Here is a tiny trained network, its code and every weight. The questions are about switching its units off for an input and a target symbol, where a switched-off unit gives its printed mean instead of its output.

import numpy as np


def w(rows, s, z=0):
    codes = np.array(rows[::2]) - 128.0
    scale = np.full(codes.shape[1], s)
    scale[-1] = z or s
    return codes * scale


def norm(h):
    return h / np.sqrt((h * h).mean(-1, keepdims=True) + 1e-5)


def f(y):
    return y / 2 * (1 + np.tanh(0.7978845608 * (y + 0.044715 * y**3)))


def softmax(a):
    e = np.exp(a - a.max(-1, keepdims=True))
    return e / e.sum(-1, keepdims=True)


def log_softmax(a):
    a = a - a.max(-1, keepdims=True)
    return a - np.log(np.exp(a).sum(-1, keepdims=True))


def net(x, mask):
    ids = ['αβγεζηθλμπσφψ'.index(c) for c in x.split()]
    T = len(ids)
    res = E[ids] + P[:T]
    r = norm(res)
    for j in range(3):
        rows = slice(2 * j, 2 * j + 2)
        q, k, v = (r @ M[0][rows].T for M in (Q, K, V))
        z = softmax(np.where(np.tri(T) > 0, q @ k.T / 2**0.5, -1e9)) @ v
        o = O[0][rows]
        res = res + np.where(mask[j], z, o[:, -1]) @ o[:, :-1]
    y = f(norm(res) @ A[0][:, :-1].T + A[0][:, -1])
    res = res + np.where(mask[3:27], y, B[0][:, -1]) @ B[0][:, :-1]
    return log_softmax(norm(res)[-1] @ U[:, :-1].T + U[:, -1])


Q, K, V, O, A, B = {}, {}, {}, {}, {}, {}
E = w([
[91,200,197,71,112,73,117,85],'α',
[81,238,68,105,87,134,180,124],'β',
[173,227,88,123,45,141,157,122],'γ',
[61,94,182,171,167,170,75,170],'ε',
[129,192,118,113,174,115,237,100],'ζ',
[5,147,86,137,146,187,131,156],'η',
[33,181,160,65,157,82,123,83],'θ',
[93,179,139,132,43,157,39,155],'λ',
[110,100,165,164,221,152,175,164],'μ',
[126,98,232,125,183,138,104,128],'π',
[202,130,133,202,146,200,154,186],'σ',
[137,129,81,189,123,224,167,178],'φ',
[197,180,203,117,104,99,108,123],'ψ',
],0.0015)
P = w([
[128,132,177,85,117,207,141,119],'0',
[221,177,211,61,234,72,36,81],'1',
[138,29,82,201,101,41,150,94],'2',
[211,168,185,96,247,109,41,95],'3',
[177,47,62,32,137,87,98,195],'4',
[22,17,127,147,29,118,203,114],'5',
[100,131,164,229,126,118,137,24],'6',
[130,37,59,32,51,185,201,191],'7',
],0.0014)
Q[0] = w([
[79,183,195,254,142,104,129,52],'H0',
[95,36,118,159,30,127,189,135],'H0',
[175,108,160,122,109,119,132,105],'H1',
[89,130,108,131,117,146,136,153],'H1',
[157,65,64,20,113,143,154,201],'H2',
[81,48,129,181,46,118,196,112],'H2',
],0.0084)
K[0] = w([
[93,157,177,235,109,180,164,3],'H0',
[145,84,48,206,135,2,99,105],'H0',
[135,166,129,95,196,109,75,129],'H1',
[95,110,84,147,107,139,155,151],'H1',
[169,88,63,32,151,72,102,235],'H2',
[140,102,66,225,135,35,110,87],'H2',
],0.0068)
V[0] = w([
[143,150,108,115,50,145,71,148],'H0',
[3,89,85,140,137,167,101,151],'H0',
[86,104,130,87,107,145,161,141],'H1',
[149,148,150,113,177,138,116,124],'H1',
[140,94,215,107,137,124,65,117],'H2',
[206,77,122,166,153,158,113,169],'H2',
],0.0045)
O[0] = w([
[18,150,85,230,103,110,155,90,226],'H0',
[89,81,2,90,231,242,63,91,254],'H0',
[192,158,131,149,161,64,75,117,126],'H1',
[80,132,82,155,92,167,130,151,232],'H1',
[153,25,136,135,36,75,154,48,75],'H2',
[173,167,216,172,141,134,98,26,100],'H2',
],0.0035,0.00099)
A[0] = w([
[212,192,163,106,179,106,161,216,55],'N0',
[196,130,180,41,178,97,103,141,144],'N1',
[190,150,214,83,108,59,161,245,32],'N2',
[67,133,59,189,49,112,112,134,101],'N3',
[150,203,153,170,89,116,136,110,80],'N4',
[109,107,134,154,154,98,69,159,181],'N5',
[122,130,55,77,180,86,175,126,97],'N6',
[68,194,116,107,201,180,81,160,87],'N7',
[133,77,52,34,134,196,140,112,115],'N8',
[156,99,106,185,129,157,191,143,141],'N9',
[116,126,87,149,180,98,164,42,158],'N10',
[221,131,222,133,112,90,128,65,83],'N11',
[115,174,136,178,70,78,177,164,43],'N12',
[195,59,122,76,111,116,73,81,159],'N13',
[124,40,180,135,37,50,151,142,90],'N14',
[123,189,214,176,103,111,174,133,95],'N15',
[133,166,91,79,88,101,71,97,154],'N16',
[255,120,151,95,147,162,87,126,29],'N17',
[116,130,127,157,135,192,138,138,98],'N18',
[130,135,154,148,191,200,104,109,127],'N19',
[122,124,179,142,105,59,121,38,46],'N20',
[140,115,175,197,80,91,161,39,6],'N21',
[161,99,55,121,124,140,129,104,78],'N22',
[99,146,133,158,54,87,182,191,42],'N23',
],0.0039,0.0021)
B[0] = w([
[97,99,145,79,1,188,79,100,214],'N0',
[38,142,113,149,69,189,159,137,187],'N1',
[168,119,93,66,72,148,43,50,254],'N2',
[28,105,119,158,132,121,192,92,251],'N3',
[107,97,158,144,189,135,69,151,140],'N4',
[144,158,159,110,69,113,209,121,166],'N5',
[115,102,171,153,73,168,90,222,146],'N6',
[223,156,79,153,89,90,181,118,220],'N7',
[126,115,200,173,157,49,57,156,231],'N8',
[54,155,146,54,99,108,86,95,145],'N9',
[141,97,146,157,28,175,75,103,186],'N10',
[119,98,85,188,118,181,168,227,159],'N11',
[111,155,163,107,217,95,81,122,151],'N12',
[139,157,205,115,181,127,196,139,151],'N13',
[186,170,49,53,196,114,173,60,152],'N14',
[132,132,138,162,147,115,5,160,184],'N15',
[130,65,192,177,201,162,190,127,153],'N16',
[26,163,139,121,190,110,176,135,135],'N17',
[116,147,111,114,109,75,124,85,150],'N18',
[171,206,147,126,115,110,141,64,189],'N19',
[176,83,57,176,94,189,122,175,113],'N20',
[131,83,63,149,68,142,91,191,133],'N21',
[127,79,186,104,119,102,90,127,135],'N22',
[118,168,171,109,210,87,103,93,159],'N23',
],0.003,0.0019)
U = w([
[141,126,98,22,168,23,184,73,69],'α',
[112,218,48,128,110,114,197,248,82],'β',
[58,216,200,149,192,54,46,155,78],'γ',
[165,31,244,130,181,139,76,30,44],'ε',
[129,150,161,29,24,194,60,126,189],'ζ',
[139,99,21,90,233,207,48,133,79],'η',
[99,23,169,95,144,69,116,247,181],'θ',
[28,87,79,201,69,118,166,61,197],'λ',
[89,154,231,119,187,205,228,160,173],'μ',
[217,40,101,125,104,174,246,148,234],'π',
[170,119,167,254,91,211,57,216,11],'σ',
[209,245,123,162,132,168,167,25,106],'φ',
[224,102,116,162,67,5,81,136,167],'ψ',
],0.0059,0.0012)

Each question gives the input, a string of symbols that net reads in full, and the target symbol t.
The units are the heads (2 rows each of Q, K, V and O) and the neurons (one row each of A and B). Each row of codes is followed by its name. A weight is (code - 128) times the scale printed after its matrix; where a second scale follows, it is the last column's (O, A, B and U).
mask holds one flag per unit, heads first, then neurons. A switched-off unit (its flag False) gives its mean, the last column of its rows in O or B, instead of its output. The means were averaged over made-up inputs and are rounded, as every weight is.
A unit's drop is (log p(t) with every unit on - log p(t) with that unit switched off) / (log p(t) with every unit on - log p(t) with every unit switched off).
The circuit of an input: a set's keep is (log p(t) with only the set's units on - log p(t) with every unit switched off) / (log p(t) with every unit on - log p(t) with every unit switched off). Starting from the 12 units with the biggest drops (on a tie, the unit counted first), units are removed one at a time, each time the one whose removal leaves the highest keep (on an exact tie, the one counted first), for as long as the keep stays at least 0.8.
units of the circuit, in order: the units of the circuit, biggest drop first
unit that matters most: the unit with the biggest drop
k most important neurons: the k neurons with the biggest drops, biggest first
heads that matter: for each layer, one digit per head in row order, 1 if its drop is at least 0.15 and else 0, layers parted by /
drop of u: that unit's drop, to one decimal
input γ γ η λ λ μ π, target π: unit that matters most -> H2
input η λ γ ζ μ φ λ ζ, target μ: 2 most important neurons -> (N17 N13)
input λ η λ θ, target λ: units of the circuit, in order -> (H0 H2)
input λ γ ζ γ θ λ, target ζ: heads that matter -> 101
input λ λ ζ ζ σ γ, target ζ: units of the circuit, in order -> (H0 H2 N0)
input λ λ σ γ, target λ: heads that matter -> 100
input β η β γ π, target π: heads that matter -> 001
input γ η γ λ φ ζ μ, target μ: units of the circuit, in order -> (H0 N17 N1)
input φ λ ζ λ, target φ: heads that matter -> 000
input ε λ λ ζ, target ε: heads that matter -> 101
input β λ π η π ε μ α, target π: heads that matter -> 001
input φ λ β η, target φ: heads that matter -> 000
input β φ θ ζ η ε λ λ, target η: heads that matter -> 100
input ζ λ ε ε, target ζ: heads that matter -> 100
input ψ λ λ λ λ, target λ: units of the circuit, in order -> (H0)
input σ ζ ζ ζ φ, target φ: heads that matter -> 001
input γ η λ ε σ η η, target η: heads that matter -> 101
input ψ λ η λ μ σ, target η: heads that matter -> 100
input λ γ φ ζ ζ ζ ζ β, target ζ: heads that matter -> 100
input θ ζ γ φ λ φ ε σ, target λ: units of the circuit, in order -> (H0)
input α β γ θ, target α: units of the circuit, in order -> (H2 H0 N14)
input λ ζ λ σ μ φ π φ, target μ: heads that matter -> 101
input λ λ η ζ ε λ σ ζ, target ε: units of the circuit, in order -> (H0 H2 N8)
input λ φ ε ε λ ζ λ φ, target λ: drop of N18 -> 0.0
input φ η ζ σ, target φ: drop of H2 -> 0.1
input λ φ γ λ ζ ε, target γ: drop of H2 -> 0.2
input φ λ γ, target γ: drop of H2 -> 0.2
